Each row has a hidden value; after the row comes its band, the name of the range that the value falls in. Each part has its own.
[-193  -48   78  -93  -13  -60  172   79   17  -59   34   42    9  -19
  -66 -180  123    5  163   14  118 -245 -336  -64 -130  -97   65  -74
  -71   71  -93  122  147 -107  -52   37  292  231  -66   87  144  -29
  -71   14]
<22>
[  89   14  -19 -148 -229  209   38 -243   -7   52  131  106  194   81
  259  -26  -87 -234   62   69 -123   71   -8  114 -194 -229  224  -86
 -203  -29  336  -51 -178 -106 -186   12  124  326  124   57  -70 -198
   -8   58]
<34>
[-385   14 -120   55  266  150  102  201 -207 -251 -161    3    4 -108
 -166 -102  -86  -90   86  284   64  -65 -270  130  305   30 -119  -18
   23   62   35   40   66  -97 -206  -83  308   20  -25 -187  185  178
  -57  139]
<47>
[-341  -15  104 -255  -32 -103  -88  275 -153  193 -124    1  265  198
 -102 -168 -334 -228   65  109  -49 -191 -157  169   46  -88  130 -160
 -118   55   59   39   62 -171   87  120   78  124  226  -27  -62 -116
 -201  385]
<39>
[ 313 -193   13   19 -405   77 -430 -347   28 -330  -23  -67 -104  168
 -326 -504 -362 -231 -407 -255  104  118 -189  347   23 -401  507   17
 -489  292  638  187 -246 -358   90  408  155 -102 -118 -356   90 -542
  -46   92]
<39>
[  -7  -51  293 -172   65   34 -282   75 -120   58   82  -20 -136   30
   -5 -481 -286 -136 -109   39  -15  -26 -418  131   49 -285  148  -76
 -291  146  226  144  -74 -393   70  269  100  -30  116 -178   61  -33
 -195  148]
<40>
[  53  -98   55  121 -305 -130  -34 -219   97   30   86  108   61  255
  -77 -302   35   50  -43 -464    0  -59  -12  -48 -152 -215  285  307
 -111   35  173  205   80  -90 -100  135  144  -14   34   77  412  -59
  176 -240]
<45>
[ 129   32  -58 -195  -80  -31   80  -56  243   43 -261   -3  258  109
 -236 -302   97  -43   91  157  186 -192 -213  -70 -202 -101  -26   -4
  -72   33   18   90  -31   10 -126 -324  149  124  120  172  186 -145
  -74   49]
<42>
[-102  -93 -275 -354 -284  273  -69  -99 -289 -236  284   83   -7  306
  238  126 -229 -185  342 -108   -4  -68   54  -57  147 -145 -102 -218
 -137   47  209 -116  159   10  -91   -1  147   94  -88   -8  -77  321
  197  231]
<47>
[ -20  -69 -125 -177  -40  185  -60 -151  -99   18 -289  -84  157    4
   15 -186 -206 -124  216   18  -63 -142   25  138  -31 -181  -12 -280
 -257  -38  239 -154   80  -64  -69 -301  282  -92  125   23  144  196
 -143  262]
<22>
[ -87   -3  -99  192  -74 -122   38  -91  -70  -55  -26   69   34   26
  -58 -177 -101 -102  -52  -67 -121  -71    0   41   59  -10  159  136
  -41   41  130  112   51  -62  -68   46  177  -14   61  -81  302 -129
  -21  -29]
<34>
[-301   50   24 -104 -181 -170  335  200 -122  107   98  133  216  162
  145  198 -155 -244  286   -1  -49 -361   91  167 -183  -52   14 -105
  108 -145 -145    6  230   77  132  120  -36  349   56  178  -76 -219
   50  240]
<24>
[ -89   42   84  178  361 -279   -2  404 -461 -303    2  156 -381 -291
 -497  413   23  198  347   25  -19 -203  149  433 -420   86 -230 -201
 -129   96 -144 -264  295   14  442 -126  103 -129 -157  125    2 -395
   62  503]
<42>
[  53  264   59  -55  260 -156  -77  218 -217  392  170  152 -117  -75
  155  175 -196 -173  164  214  -76   51 -147  113 -103 -152 -230  -73
   80 -317  -35 -305   32   13  -25 -279 -163   11  204  260 -202 -143
 -237  214]
<47>
[ -27   75 -190  246  292  -53  206   15   53 -273 -111  -37 -133 -247
 -337  -96  347  209   57  178  177 -107 -193 -104   67  236 -100  140
   50   90 -113   26  125   97 -290 -423  388  -31  -90   15  497  -50
  -26  -54]
<39>
[  89   13 -241 -140 -211  147   -1 -116   14 -163  242  187  -19  224
  163   16  219   38  223  -33 -107    5   33 -157  -32   32 -118  -43
   48   94   74  -17   -8   56 -142 -137   51   53  -58   42   86  232
  261  -60]
<42>
[ 197  154 -226   19  367  -58   -9  -17 -627 -254  271  144 -356 -217
 -119  262 -460 -215  267  248  136  -39    6 -167   73  -32 -335  253
 -129 -125  118 -205  203   38  -55 -403  163  -29   60  129  227 -159
   43  164]
<45>
[ 199  116  228 -234   93  269   44 -106  -75   -1  -38   42   78 -176
  115 -282  -97 -222   51  296  -23 -125 -203  261  -77 -259   68 -195
 -167  175  221   69 -192 -278  -56  -31   71  205  172   95  182 -147
 -164  108]
<39>
[  16   74   46  -23  226 -113 -179  121 -247  344  101   66  -95 -108
   42   72 -191  -93  122  137 -164   69  -89   17 -174  -21   78  -35
 -213 -277  197 -356   -9 -142  -10 -323  141   -8  221   52  -82 -152
 -198  187]
<48>
[ -33  -99   -3  142  135   27  -80  144 -442 -634   13  132 -304  -89
 -468  291   44  287  310 -206  -56 -120  370  460 -298   49 -157 -108
 -244  359   72  -89  235    8  310   18  168 -202 -191  -39  241 -131
  387  447]
<48>
[ 288   63  -81  143 -125  148   12 -334  251 -119  -44  113   -4   24
   56 -358  255   56  -77  -70  -65   80 -101   26  -62 -183   -8  131
   32  108  159  171 -169  -27 -261 -114   61  -76    7   26  363   81
  100 -286]
<22>
[ 117   13  -92  124    1  -38  235  -75  -54 -116   83  135 -105 -116
  -37   -2   81  -82  171   73   33 -192  -58  -69 -203   21   42  160
  -35 -169   99  -52   43  -53  -14 -238  206  146  -81   29  246 -172
  167 -186]
<40>
[ 242  119  -65  293   81 -416  -51   87 -728 -347  444  347 -570 -150
 -343  664 -275   -8  333 -366   16 -135  436  319 -349 -106 -175  125
  -62   -2    9 -287  405  111  462    0 -101 -161 -223  352  136 -613
  262  270]
<45>
[ -45   51 -142   76   17 -147 -385  315  -87 -228   26  179 -192  134
 -469  -91  -34  -73 -233  189  -29  170 -314  209  168   77   50   14
   25  226  160    8 -246 -195  138  132  -66 -141 -125 -322 -209 -366
    0  153]
<44>
[-183    4   -4   10 -206  -98   -1    3   56  127  213  112   76  284
  181 -139  -90 -113  -18 -155  -54   49 -173  -28   -2 -198   73  126
   43  -90   29  133   50  -11 -161  237   -1  128   62   -5  -33   -1
    7  -23]
<40>
[ 113  -72    3  -43 -204   88 -306 -182  285 -383 -292  -55   65  144
 -534 -523  314  259 -215 -232  161   76 -239  318   21 -249  132 -217
 -175  679  132  318  -93 -105 -131  184  198 -218 -122   13  330 -117
 -137  165]
<47>
[ 243   89 -153   19  -42 -156  -57 -108 -107  125   42  152  -69    8
  -51   89   -3  -22  215  -94  -72  -64  117  -30 -240  -71  -67   -4
  -50 -152   95 -237   96   63   26 -389   47 -102   62  265  136 -123
    1   27]
<47>
[  39   15 -286  126   75 -103  -32 -192 -176 -204   77   15 -255  -46
   68 -118  -92   68  182 -113  -87  -65   20 -200   89  -38 -314  -12
  -38   56  -80   20  307  160 -101 -187  211 -274  -13   35  323  277
  -69  102]
<22>
[ -83    1   77  -70  -24  -38  183   98  139  299  -85   -1  182   -8
  154  -79   60  -99  159  181 -142 -205  -75   66 -325   47  147 -130
 -103 -282   60 -149  -35  -68   11 -236  134  240  158  -12  -64 -137
  -59  109]
<24>
[-197  -82  128 -266  -60   98   87  139  -62  -24   13  -13  109   70
   57 -179  -43 -100  181  117  -38 -288 -160   89  -79   -8  132 -226
 -177  105   66   55   47 -196   71   68  201  235   55  -84   52   16
    2  226]
<24>
[-367    2  217  -86  -12 -257  216  346  215  399 -139  -93  278  102
  -88 -118   -8 -105   48  104  142 -271 -330  146 -245  -43  214  -80
  -42 -281 -132  -21  109  -32  -27  -27  131  347  135   69 -148 -346
 -236  248]
<34>
[ 226  100  -58    4   36 -207   56   58  -44  144   95  102 -181  -92
  -64   87   70  -47  217   45   41 -200  -70  -14 -266    8  -56  -64
  -13 -246   -2 -263  106   11  124 -387   40    4  -42  204   44 -249
  -35   23]
<42>
[  27  -37 -371  -58  120  278 -119 -139 -344 -361  151  150 -165  -10
   77  135  -38   44  306  151 -187  150  101 -201   28   86 -260    1
 -184   65  231 -188   13   25 -199 -362  306  -83    9 -125  105  374
  238  107]
<22>
[ 169  -67   79    7  -94 -191  -67  -64    1  172   25   86  -84  -26
  -69 -236   24  -27   82 -106 -108 -189 -105  -71 -313  -49  250    6
 -221 -100  179  -78   16 -223  175 -141  191  -10   41   31  190 -190
  -34 -104]
<40>
[ -55   91 -225  122  -79 -290  103   92 -121 -188  171  249 -101   37
 -144   37  168  -17  102   33 -141 -203   10 -128   42  239  -24   45
  212  211 -149  110  118   21  124   17   49   20  -97   49  247 -180
   73  -66]
<48>
[  90  -38 -226  -33 -149  -48 -438  165 -180 -412 -154   87 -117  174
 -646  -30 -287 -196 -175   86  109   79 -113  441  100  -86   92 -128
 -183  262  360  -76 -196 -170  266   93  -27 -187 -184 -296 -229 -542
   29  387]
<44>
[-217  -26  -86  360   76 -279  172   74   66   50  110  -32 -183  -28
   27  -37  158  169   59 -170  -60 -100  -60 -103  -70  164   12  169
   31 -237 -145  -26  280  140 -126 -120  239  -60  -49  -88  240   21
   24  -24]
<34>
[-395  108 -267   59  -24 -373 -123  444 -393    0  111  243  -73  140
 -118  405 -329 -266  139  135 -244  -29   52  260   66   88 -151 -243
  177  -70 -105 -219  145   68  324  163 -154  -30  -49  -67 -481 -323
 -139  480]
<22>
[-247   35   59  -33 -143  105   83  -15  247  178  -63   69  357  186
  136 -197  297   70   -7  -30 -173   58  -89  118  -53  -49  190  -64
   52  120   35  128 -105  -29 -329   54  123  199  174   69  129  101
  -42    2]
<34>
[-124   81  -16  -11   82  -89   56  120  -99   82   72  101  -38  -31
   33  -25  -87 -145  100  136    2  -73 -257   15  -39 -107  -44  -19
   17 -120  -22  -47   45  -55  -63  -66   99  131   37   56  -46  -99
 -129   73]
<44>
[ 188  200   88  -33 -161 -234   68  -59  394  261   76  147  148  144
  -35 -289  211  -83 -147   53  164   20 -427  -59 -210 -277   47  129
  166   -3 -113  216 -133   23 -217   25 -122  247   89  317    7 -411
 -217 -171]
<47>
[-226    2  -79 -111   25 -117  -31   88  -83  160  -46  -29  108   48
   -8  -59 -204 -148  111  111    0  -46 -202    1  -41 -111   13 -160
 -133 -117   29 -104  125  -14  -91  -89  215   96  119   45 -115  -94
 -299  294]
<40>
[ -44   74   36  -32 -237   13   23  -88  261  202    2   59  248  228
  115 -295  -39 -218 -162   -4   45   77 -293  128   14 -311  169   64
   60  -75  132  161 -152  -67 -265  161  -36  196  105   43  -32 -175
 -142  -73]
<40>
[-371  -44  -16   35  100 -355  -70  323  118  247  -90  -23   40  116
 -207 -156   96  133   47   30  -14  -53 -339 -134 -138   93   16  -33
  -43 -129 -183  -39  164   14  -43 -109  230   -6   80  -44 -101  -37
 -233  200]
<47>
[ 173  147 -163   69  -58 -200  130 -183   10  117   83  162    2  -16
   52   25   32  -78  157  -45   15  -74  -44 -152 -209 -156 -105  102
   74 -144  -65  -47  117  149 -145 -279   67   81   65  350  161 -170
  -96  -90]
<44>
[  -1 -172  -49   -6    2  -46 -147 -122 -208 -132  147  -64 -236    6
   93 -188 -279    2  134 -110 -138  -67  -20 -115 -151  -75    3  -45
 -397  -23  171  -31  191  -84   82   12  301 -106   42 -217   94   82
  -12  240]
<48>
[-482  -10 -172   71 -139  -71 -123  330 -246 -315  -93   78  102  160
 -436  144 -271 -281 -150   78   52   36 -121  574  309  -46  217 -200
   32  231  171   12  -24 -121   95  425   63   77 -183 -253 -254 -490
 -124  436]
<48>
[-115  -47 -103   36   31   66  144  -13   93  -16   -5  -63   18  -24
   94   10  160   98  188   61  -52  -53  -27    6 -208   70  -17 -105
 -133 -157   22 -142   93   97 -180 -262  279  105   12  -59   27   56
   20  168]
<39>
[-193   51   48  -81 -146 -115 -277  276 -209  -63  259  144    3  335
 -205  108 -400 -269 -175  -10   97  195 -199  359   81 -248  136   70
  -66   77  195   38  -99 -107   29  442 -174  166    9 -118 -390 -524
   -8  374]
<39>
[ 240   89   61 -132 -294   26   97 -188  137   73   81  108   53  162
  128 -177   85  -93  129 -248   93 -218  -49  140 -121 -328    1  -79
   80   23   23   85   67    5  -39  -16 -105   61  -24  326  232  -31
   53  -91]
<22>
[ 133  -11   33 -197  -39  -68   14   32 -134 -115  217   61 -149   67
 -124   -8   45   57  258  -99  156 -255  -69  -85 -181  -29  -30  -29
 -146   97  -10  -29  197  -29   71 -149  139   84  -49  185  216  -95
  124  127]
<48>
[-202   30  -78   10  -56   12  144  -26   34   -7  -36   27  186   42
    8  -47  101  -19   81   25  -33  -59  -56   70  -13  -15   92  -65
  -10   68   14   42   65   37 -231  -49  225  173   66   83  158  -53
  -85  111]
<34>
[ 314  245 -315   75 -187 -391   10 -135  -82   15  471  325 -249  191
   98  185   84  -27  171 -210   -7  -39   53 -334  -45  -46 -309  194
  318  -22 -231    3  226  294  -39 -157 -222  -67  -58  431  151 -137
   79 -155]
<22>
[ 200   86  127  133  -42 -152    7 -285  118  335   62  100   51  -79
  143 -220   -4  -66  -47 -119  -77  106 -163  -16 -355 -356  182  134
 -143 -179  145    1  -44  -69 -208  -74  129  110  197  274  148 -275
 -257 -156]
<40>
[ 244   64 -131  -11 -149  -81   56 -141  -28 -164  284  161 -181   52
   85   -6  188   53  176  -96  -93 -155   81 -114 -135   56  -79  -29
   35  147  -34   33   99   62   48  -89   12    8  -74  130  242  -59
  155  -36]
<39>
[-330  107 -127  233  202 -161  215  212 -108   87  -53  118  111  -76
  -72  265   69   13  167  158 -120    4   51  102 -148  139  -66   86
  106 -217 -101 -163  114  148 -164 -242  166  134  106   75   14 -151
  -31  159]
<39>
[ -25   61 -237  138 -114  -30   95 -109   43 -145  150  166   25   65
   12   51  229   30   40   10 -109   69   10  -68  -41   85   41   85
   84   84   33   32  -23   88 -216  -68  142  119  -38   28  141 -110
   87  -77]
<39>
[ -90   75  -37  185  253 -348   19  477 -653 -131  -64  238 -153 -160
 -590  697 -365 -138  338  102  -35 -233  411  527 -418  154  -36   30
 -137 -228  111 -479  192    9  527 -296   -9    1  -14  100 -129 -747
  215  534]
<24>
